Below are the code and all the weights of a small trained network. Each question names an input and a target symbol and asks about switching units off, where a switched-off unit gives its printed mean instead of its output.

import numpy as np


def w(rows, s, z=0):
    codes = np.array(rows[::2]) - 128.0
    scale = np.full(codes.shape[1], s)
    scale[-1] = z or s
    return codes * scale


def norm(h):
    return h / np.sqrt((h * h).mean(-1, keepdims=True) + 1e-5)


def f(y):
    return np.maximum(y, 0)


def softmax(a):
    e = np.exp(a - a.max(-1, keepdims=True))
    return e / e.sum(-1, keepdims=True)


def log_softmax(a):
    a = a - a.max(-1, keepdims=True)
    return a - np.log(np.exp(a).sum(-1, keepdims=True))


def net(x, mask):
    ids = ['βγδζθλπστω'.index(c) for c in x.split()]
    T = len(ids)
    res = E[ids] + P[:T]
    u = 0
    for l in range(2):
        q, k, v = (norm(res) @ M[l].T for M in (Q, K, V))
        z = softmax(np.where(np.tri(T) > 0, q @ k.T / 4**0.5, -1e9)) @ v
        res = res + np.where(mask[u], z, O[l][:, -1]) @ O[l][:, :-1]
        u += 1
        y = f(norm(res) @ A[l][:, :-1].T + A[l][:, -1])
        res = res + np.where(mask[u : u + 16], y, B[l][:, -1]) @ B[l][:, :-1]
        u += 16
    return log_softmax(norm(res)[-1] @ U[:, :-1].T + U[:, -1])


Q, K, V, O, A, B = {}, {}, {}, {}, {}, {}
E = w([
[142,125,50,130,250],'β',
[35,90,204,117,229],'γ',
[113,50,96,59,240],'δ',
[1,98,139,104,216],'ζ',
[22,203,142,153,171],'θ',
[145,88,59,90,224],'λ',
[34,44,218,56,194],'π',
[109,119,248,154,213],'σ',
[89,123,104,113,171],'τ',
[39,131,181,156,160],'ω',
],0.0073)
P = w([
[185,157,114,112,47],'0',
[12,131,49,129,231],'1',
[174,150,228,115,142],'2',
[197,110,156,203,87],'3',
[26,145,54,133,243],'4',
[185,164,255,90,154],'5',
],0.0094)
Q[0] = w([
[174,2,132,175,112],'L0H0',
[110,50,110,193,42],'L0H0',
[218,146,162,164,79],'L0H0',
[194,172,245,51,113],'L0H0',
],0.0088)
K[0] = w([
[163,1,120,192,153],'L0H0',
[116,48,155,222,86],'L0H0',
[113,126,97,247,242],'L0H0',
[88,173,174,90,250],'L0H0',
],0.009)
V[0] = w([
[65,153,108,3,211],'L0H0',
[158,116,210,172,127],'L0H0',
[126,48,91,146,46],'L0H0',
[101,120,144,194,86],'L0H0',
],0.0047)
O[0] = w([
[145,49,2,180,11,253],'L0H0',
[43,103,159,184,122,167],'L0H0',
[143,128,175,48,207,38],'L0H0',
[146,132,184,70,119,98],'L0H0',
],0.005,0.0032)
A[0] = w([
[139,22,115,161,90,125],'L0N0',
[122,105,123,212,11,103],'L0N1',
[145,177,69,56,193,3],'L0N2',
[138,51,165,95,180,102],'L0N3',
[184,101,216,136,15,122],'L0N4',
[149,123,158,37,86,133],'L0N5',
[159,47,149,161,130,133],'L0N6',
[170,160,160,2,148,96],'L0N7',
[159,170,78,178,46,134],'L0N8',
[228,166,144,152,103,106],'L0N9',
[37,111,132,24,122,123],'L0N10',
[172,158,15,125,200,103],'L0N11',
[143,59,204,83,82,78],'L0N12',
[125,33,114,87,205,150],'L0N13',
[189,43,153,66,82,143],'L0N14',
[129,137,191,142,47,124],'L0N15',
],0.0087,0.015)
B[0] = w([
[134,129,148,110,165,178],'L0N0',
[84,141,132,165,144,164],'L0N1',
[52,53,189,147,247,128],'L0N2',
[61,80,123,127,130,168],'L0N3',
[118,167,187,155,165,197],'L0N4',
[145,155,104,152,106,147],'L0N5',
[112,115,159,149,143,194],'L0N6',
[126,112,132,57,209,133],'L0N7',
[160,124,75,161,125,158],'L0N8',
[119,139,148,186,161,142],'L0N9',
[178,148,145,172,166,191],'L0N10',
[102,124,197,150,136,172],'L0N11',
[110,201,90,85,90,152],'L0N12',
[112,188,113,149,94,255],'L0N13',
[133,144,122,69,136,181],'L0N14',
[115,153,135,164,100,187],'L0N15',
],0.014,0.0071)
Q[1] = w([
[89,114,36,81,154],'L1H0',
[135,252,55,98,186],'L1H0',
[94,108,207,83,78],'L1H0',
[45,82,145,88,65],'L1H0',
],0.012)
K[1] = w([
[200,133,128,44,59],'L1H0',
[182,252,60,92,151],'L1H0',
[28,102,135,70,143],'L1H0',
[37,58,143,32,39],'L1H0',
],0.013)
V[1] = w([
[53,56,194,65,162],'L1H0',
[77,1,124,104,56],'L1H0',
[58,174,133,206,152],'L1H0',
[130,127,166,99,40],'L1H0',
],0.0079)
O[1] = w([
[10,203,52,99,201,99],'L1H0',
[159,204,46,171,138,20],'L1H0',
[146,18,29,79,123,250],'L1H0',
[160,150,187,255,250,79],'L1H0',
],0.0062,0.011)
A[1] = w([
[88,107,152,144,136,249],'L1N0',
[113,119,166,11,126,205],'L1N1',
[152,190,164,58,109,35],'L1N2',
[116,210,172,142,86,79],'L1N3',
[122,148,13,213,70,150],'L1N4',
[190,192,150,201,193,113],'L1N5',
[233,198,128,77,158,58],'L1N6',
[128,157,47,62,58,82],'L1N7',
[140,116,115,23,211,29],'L1N8',
[115,131,81,211,10,1],'L1N9',
[201,85,185,157,160,103],'L1N10',
[197,186,140,67,147,30],'L1N11',
[181,132,95,92,86,7],'L1N12',
[169,129,137,71,54,128],'L1N13',
[169,136,164,67,228,71],'L1N14',
[149,191,121,46,81,146],'L1N15',
],0.012,0.005)
B[1] = w([
[157,126,128,104,99,251],'L1N0',
[165,191,103,127,120,197],'L1N1',
[103,108,91,160,64,139],'L1N2',
[102,80,112,127,112,146],'L1N3',
[127,200,112,145,35,159],'L1N4',
[63,178,163,195,195,137],'L1N5',
[146,101,129,104,237,133],'L1N6',
[58,85,137,139,150,138],'L1N7',
[142,109,109,144,250,139],'L1N8',
[185,210,78,106,158,149],'L1N9',
[132,125,77,171,179,152],'L1N10',
[114,165,172,90,192,133],'L1N11',
[78,109,153,116,112,131],'L1N12',
[55,123,140,108,136,144],'L1N13',
[187,77,191,65,45,138],'L1N14',
[113,124,76,155,71,143],'L1N15',
],0.015,0.012)
U = w([
[193,27,65,17,52,2],'β',
[28,112,20,193,40,44],'γ',
[96,207,156,225,184,180],'δ',
[219,249,75,225,110,105],'ζ',
[188,71,60,162,163,245],'θ',
[246,158,218,153,118,102],'λ',
[71,45,188,122,85,109],'π',
[69,161,53,82,231,162],'σ',
[82,230,183,59,150,88],'τ',
[202,127,133,30,226,137],'ω',
],0.013,0.0065)

Each question gives the input, a string of symbols that net reads in full, and the target symbol t.
The units are the heads (4 rows each of Q, K, V and O) and the neurons (one row each of A and B). Each row of codes is followed by its name. A weight is (code - 128) times the scale printed after its matrix; where a second scale follows, it is the last column's (O, A, B and U).
mask holds one flag per unit, layer by layer, with each layer's heads first. A switched-off unit (its flag False) gives its mean, the last column of its rows in O or B, instead of its output. The means were averaged over made-up inputs and are rounded, as every weight is.
A unit's drop is (log p(t) with every unit on - log p(t) with that unit switched off) / (log p(t) with every unit on - log p(t) with every unit switched off).
The circuit of an input: a set's keep is (log p(t) with only the set's units on - log p(t) with every unit switched off) / (log p(t) with every unit on - log p(t) with every unit switched off). Starting from the 12 units with the biggest drops (on a tie, the unit counted first), units are removed one at a time, each time the one whose removal leaves the highest keep (on an exact tie, the one counted first), for as long as the keep stays at least 0.8.
units of the circuit, in order: the units of the circuit, biggest drop first
unit that matters most: the unit with the biggest drop
k most important neurons: the k neurons with the biggest drops, biggest first
k most important neurons of layer l: the k neurons of layer l with the biggest drops, biggest first
input γ δ δ π ω β, target θ: 4 most important neurons	[L0N9, L1N10, L0N10, L0N3]
input γ γ δ β σ ω, target π: units of the circuit, in order	[L1N3, L1N9]
input ω ζ θ ζ δ, target ω: unit that matters most	L0H0
input λ β θ σ β, target λ: 3 most important neurons	[L0N11, L0N9, L0N8]
input τ γ θ θ θ, target τ: 2 most important neurons	[L0N7, L0N5]
input ζ τ π τ θ, target ζ: units of the circuit, in order	[L0H0, L1H0, L1N9, L0N8]
input π δ γ θ δ τ, target δ: units of the circuit, in order	[L0H0, L0N4, L1N5]
input π θ δ σ, target δ: units of the circuit, in order	[L0N4, L1N5]
input ζ δ θ δ σ, target ζ: units of the circuit, in order	[L0H0, L1H0, L0N3]
input ζ θ λ, target ω: units of the circuit, in order	[L0N14, L1N8]
input π π γ ω π, target π: 3 most important neurons	[L0N14, L0N4, L0N13]
input γ π ω, target π: 3 most important neurons	[L0N4, L0N10, L0N13]
input δ ω γ γ λ, target δ: 2 most important neurons	[L0N14, L0N11]
input γ γ π ζ λ λ, target ω: 2 most important neurons of layer 1	[L1N8, L1N14]
input ζ β γ γ ζ, target ζ: 2 most important neurons of layer 0	[L0N13, L0N4]
input γ ζ γ ω, target λ: 2 most important neurons	[L0N13, L0N10]
input θ δ γ θ δ, target θ: 3 most important neurons of layer 0	[L0N10, L0N8, L0N11]
input β ζ θ δ γ, target β: 2 most important neurons	[L0N11, L0N8]
input β ζ γ ζ ζ, target β: 2 most important neurons	[L0N8, L0N11]
input π θ γ γ ζ, target π: unit that matters most	L1H0
